Below are the code and all the weights of a small trained network. Each question names an input and a class and asks about switching units off, where a switched-off unit gives its printed mean instead of its output.

import numpy as np


def w(rows, s, z=0):
    codes = np.array(rows[::2]) - 128.0
    scale = np.full(codes.shape[1], s)
    scale[-1] = z or s
    return codes * scale


def norm(h):
    return h / np.sqrt((h * h).mean(-1, keepdims=True) + 1e-5)


def f(y):
    return y / 2 * (1 + np.tanh(0.7978845608 * (y + 0.044715 * y**3)))


def log_softmax(a):
    a = a - a.max(-1, keepdims=True)
    return a - np.log(np.exp(a).sum(-1, keepdims=True))


def net(x, mask):
    res = np.array(x, float).reshape(1, 6) / 4 @ E
    u = 0
    for l in range(4):
        y = f(norm(res) @ A[l][:, :-1].T + A[l][:, -1])
        res = res + np.where(mask[u : u + 9], y, B[l][:, -1]) @ B[l][:, :-1]
        u += 9
    return log_softmax(norm(res)[-1] @ U[:, :-1].T + U[:, -1])


A, B = {}, {}
E = w([
[115,201,88,127,186,168,129,81,155],'x0',
[2,139,236,198,109,199,171,218,117],'x1',
[145,161,219,165,144,76,37,114,42],'x2',
[126,91,189,140,214,99,6,86,212],'x3',
[39,90,161,90,70,16,196,148,114],'x4',
[72,128,149,64,107,114,38,110,67],'x5',
],0.012)
A[0] = w([
[148,72,154,75,139,52,174,193,67,20],'0.n1',
[106,175,214,116,124,196,94,129,40,49],'0.n2',
[80,216,188,217,175,84,174,173,164,1],'0.n3',
[90,123,138,127,159,186,225,196,109,146],'0.n4',
[32,128,121,119,215,38,32,177,153,7],'0.n5',
[2,110,212,85,160,110,151,187,114,133],'0.n6',
[100,131,69,65,162,99,126,85,91,44],'0.n7',
[92,83,228,69,165,110,63,106,176,14],'0.n8',
[126,155,212,181,138,119,129,118,109,96],'0.n9',
],0.0072,0.0068)
B[0] = w([
[153,134,122,152,121,43,147,158,106,142],'0.n1',
[101,158,148,116,149,133,83,182,94,164],'0.n2',
[192,184,163,254,135,105,178,11,120,149],'0.n3',
[78,149,126,181,94,161,184,132,171,249],'0.n4',
[92,86,151,90,138,112,120,94,138,156],'0.n5',
[36,102,120,224,95,107,92,116,187,253],'0.n6',
[135,184,158,131,130,94,129,111,153,127],'0.n7',
[74,130,142,102,172,83,119,124,185,165],'0.n8',
[87,158,135,112,193,141,161,101,109,156],'0.n9',
],0.0089,0.005)
A[1] = w([
[88,153,107,201,124,144,84,113,56,41],'1.n1',
[155,107,62,149,125,203,170,132,190,19],'1.n2',
[138,84,134,151,47,14,167,200,72,34],'1.n3',
[89,75,160,156,165,146,140,233,91,105],'1.n4',
[137,166,75,29,93,97,137,28,64,58],'1.n5',
[185,159,64,109,124,224,209,199,185,1],'1.n6',
[163,66,119,155,78,113,128,169,153,51],'1.n7',
[254,144,138,54,186,125,74,154,177,26],'1.n8',
[182,157,28,135,127,169,189,184,170,36],'1.n9',
],0.0085,0.0068)
B[1] = w([
[208,141,122,36,88,198,105,207,158,139],'1.n1',
[164,60,148,104,170,171,164,139,137,210],'1.n2',
[195,3,157,107,137,86,166,166,53,221],'1.n3',
[101,240,2,95,88,74,107,105,136,204],'1.n4',
[93,193,64,97,132,30,183,101,154,197],'1.n5',
[164,104,98,53,130,249,187,134,179,254],'1.n6',
[102,109,130,122,131,160,144,97,52,123],'1.n7',
[105,86,33,251,4,139,95,99,88,213],'1.n8',
[109,129,134,50,233,166,172,141,162,239],'1.n9',
],0.0087,0.0039)
A[2] = w([
[154,180,161,67,73,137,112,138,211,102],'2.n1',
[52,115,184,131,6,186,198,185,123,7],'2.n2',
[203,179,68,103,223,85,75,87,127,112],'2.n3',
[147,75,74,169,127,157,52,134,177,44],'2.n4',
[60,158,114,120,91,152,149,114,86,40],'2.n5',
[75,97,189,159,101,188,186,132,104,53],'2.n6',
[136,242,213,97,129,196,97,216,36,32],'2.n7',
[231,34,131,191,132,205,2,54,169,1],'2.n8',
[159,127,60,101,123,37,150,95,151,73],'2.n9',
],0.0088,0.0081)
B[2] = w([
[120,132,99,149,203,115,127,49,67,120],'2.n1',
[83,94,58,194,42,102,90,170,171,232],'2.n2',
[94,117,59,154,17,107,114,113,167,255],'2.n3',
[148,74,180,175,128,144,89,98,101,162],'2.n4',
[113,101,95,171,161,129,132,231,131,125],'2.n5',
[111,166,59,151,93,84,133,159,161,181],'2.n6',
[138,185,123,154,170,191,65,139,10,177],'2.n7',
[133,57,101,240,158,99,128,128,110,241],'2.n8',
[149,206,111,76,112,159,77,155,57,197],'2.n9',
],0.011,0.004)
A[3] = w([
[55,62,226,71,213,107,59,112,139,54],'3.n1',
[151,125,120,115,169,183,218,76,113,90],'3.n2',
[151,173,148,146,181,176,107,136,2,44],'3.n3',
[45,186,103,67,184,132,199,138,61,110],'3.n4',
[240,66,191,50,96,21,183,196,45,18],'3.n5',
[146,91,191,172,116,71,48,103,130,112],'3.n6',
[206,106,110,82,173,244,227,128,147,2],'3.n7',
[171,184,125,154,219,176,247,111,182,85],'3.n8',
[97,228,182,215,171,174,161,133,147,70],'3.n9',
],0.0095,0.0062)
B[3] = w([
[63,155,154,36,159,148,73,73,172,199],'3.n1',
[142,135,160,109,116,159,136,134,142,192],'3.n2',
[133,114,121,112,131,169,100,167,87,159],'3.n3',
[141,103,168,188,119,153,98,130,139,174],'3.n4',
[121,87,202,76,163,153,211,110,28,211],'3.n5',
[110,57,99,90,178,177,151,109,141,229],'3.n6',
[109,128,100,65,155,233,122,153,150,253],'3.n7',
[214,144,189,125,143,166,154,134,176,247],'3.n8',
[208,155,122,106,137,10,127,154,74,196],'3.n9',
],0.013,0.0057)
U = w([
[193,209,18,24,49,45,107,58,130,17],'0',
[25,107,225,51,214,58,52,75,247,45],'1',
[224,224,242,205,198,38,204,168,207,4],'2',
[18,129,125,201,21,66,206,242,208,202],'3',
[227,124,110,61,149,251,228,155,243,223],'4',
[146,49,197,7,129,70,233,130,56,242],'5',
[210,22,69,228,178,119,68,59,165,203],'6',
[142,221,170,145,159,167,32,200,24,62],'7',
],0.015,0.0024)

Each question gives the input, the list of numbers given to net, and the class t.
The units are the neurons (one row each of A and B). Each row of codes is followed by its name. A weight is (code - 128) times the scale printed after its matrix; where a second scale follows, it is the last column's (A, B and U).
mask holds one flag per neuron, layer by layer. A switched-off neuron (its flag False) gives its mean, the last column of its row in B, instead of its output. The means were averaged over made-up inputs and are rounded, as every weight is.
A unit's drop is (log p(t) with every unit on - log p(t) with that unit switched off) / (log p(t) with every unit on - log p(t) with every unit switched off).
The circuit of an input: a set's keep is (log p(t) with only the set's units on - log p(t) with every unit switched off) / (log p(t) with every unit on - log p(t) with every unit switched off). Starting from the 12 units with the biggest drops (on a tie, the unit counted first), units are removed one at a time, each time the one whose removal leaves the highest keep (on an exact tie, the one counted first), for as long as the keep stays at least 0.8.
circuit, biggest first: the units of the circuit, biggest drop first
top k neurons: the k neurons with the biggest drops, biggest first
k most important neurons of layer l: the k neurons of layer l with the biggest drops, biggest first
drop of u: that unit's drop, to one decimal
input [-6,-4,-7,-6,8,-8], class 5: circuit, biggest first	1.n3, 3.n5
input [-1,1,6,-2,0,-5], class 7: most important neuron of layer 1	1.n1
input [5,2,2,-1,-3,-2], class 7: circuit, biggest first	0.n2, 3.n9
input [8,6,-5,7,1,-6], class 2: circuit, biggest first	3.n9, 0.n3
input [8,8,2,3,-6,-1], class 7: circuit, biggest first	2.n7, 0.n2
input [4,-3,6,-8,3,5], class 5: top 2 neurons	3.n5, 1.n3
input [-1,-3,5,-5,-8,0], class 6: top 2 neurons	2.n8, 1.n8
input [-7,-8,-2,-3,-8,0], class 6: top 3 neurons	1.n8, 2.n8, 1.n4
input [1,-8,2,-1,-3,-5], class 0: top 2 neurons	1.n5, 2.n9
input [-4,1,2,1,-2,-7], class 2: top 2 neurons	0.n3, 3.n9
input [5,-4,-5,6,3,-3], class 6: top 2 neurons	1.n8, 1.n4
input [0,-4,7,-6,0,-8], class 5: top 2 neurons	3.n5, 0.n4
input [8,4,-6,5,0,1], class 2: 3 most important neurons of layer 3	3.n9, 3.n8, 3.n6
input [-7,8,-1,7,-8,-5], class 2: top 2 neurons	3.n9, 1.n8
input [-1,4,0,7,-5,-8], class 2: circuit, biggest first	3.n9
input [4,7,8,4,5,-8], class 2: top 2 neurons	0.n3, 3.n9
input [4,1,3,-3,-2,-2], class 7: top 2 neurons	2.n7, 0.n2
input [-8,-3,-1,3,-1,-8], class 6: top 3 neurons	0.n4, 2.n8, 1.n8
input [4,-6,4,-4,-6,-4], class 0: 2 most important neurons of layer 0	0.n6, 0.n4
input [3,6,2,3,4,-6], class 2: most important neuron of layer 3	3.n9
input [-8,-8,-4,-3,1,2], class 5: drop of 3.n5	1.4
input [-2,1,5,1,0,-5], class 2: drop of 0.n3	4.2
input [-8,-7,-8,8,7,1], class 5: drop of 2.n9	0.1
input [0,1,2,-1,0,1], class 7: drop of 2.n7	0.0
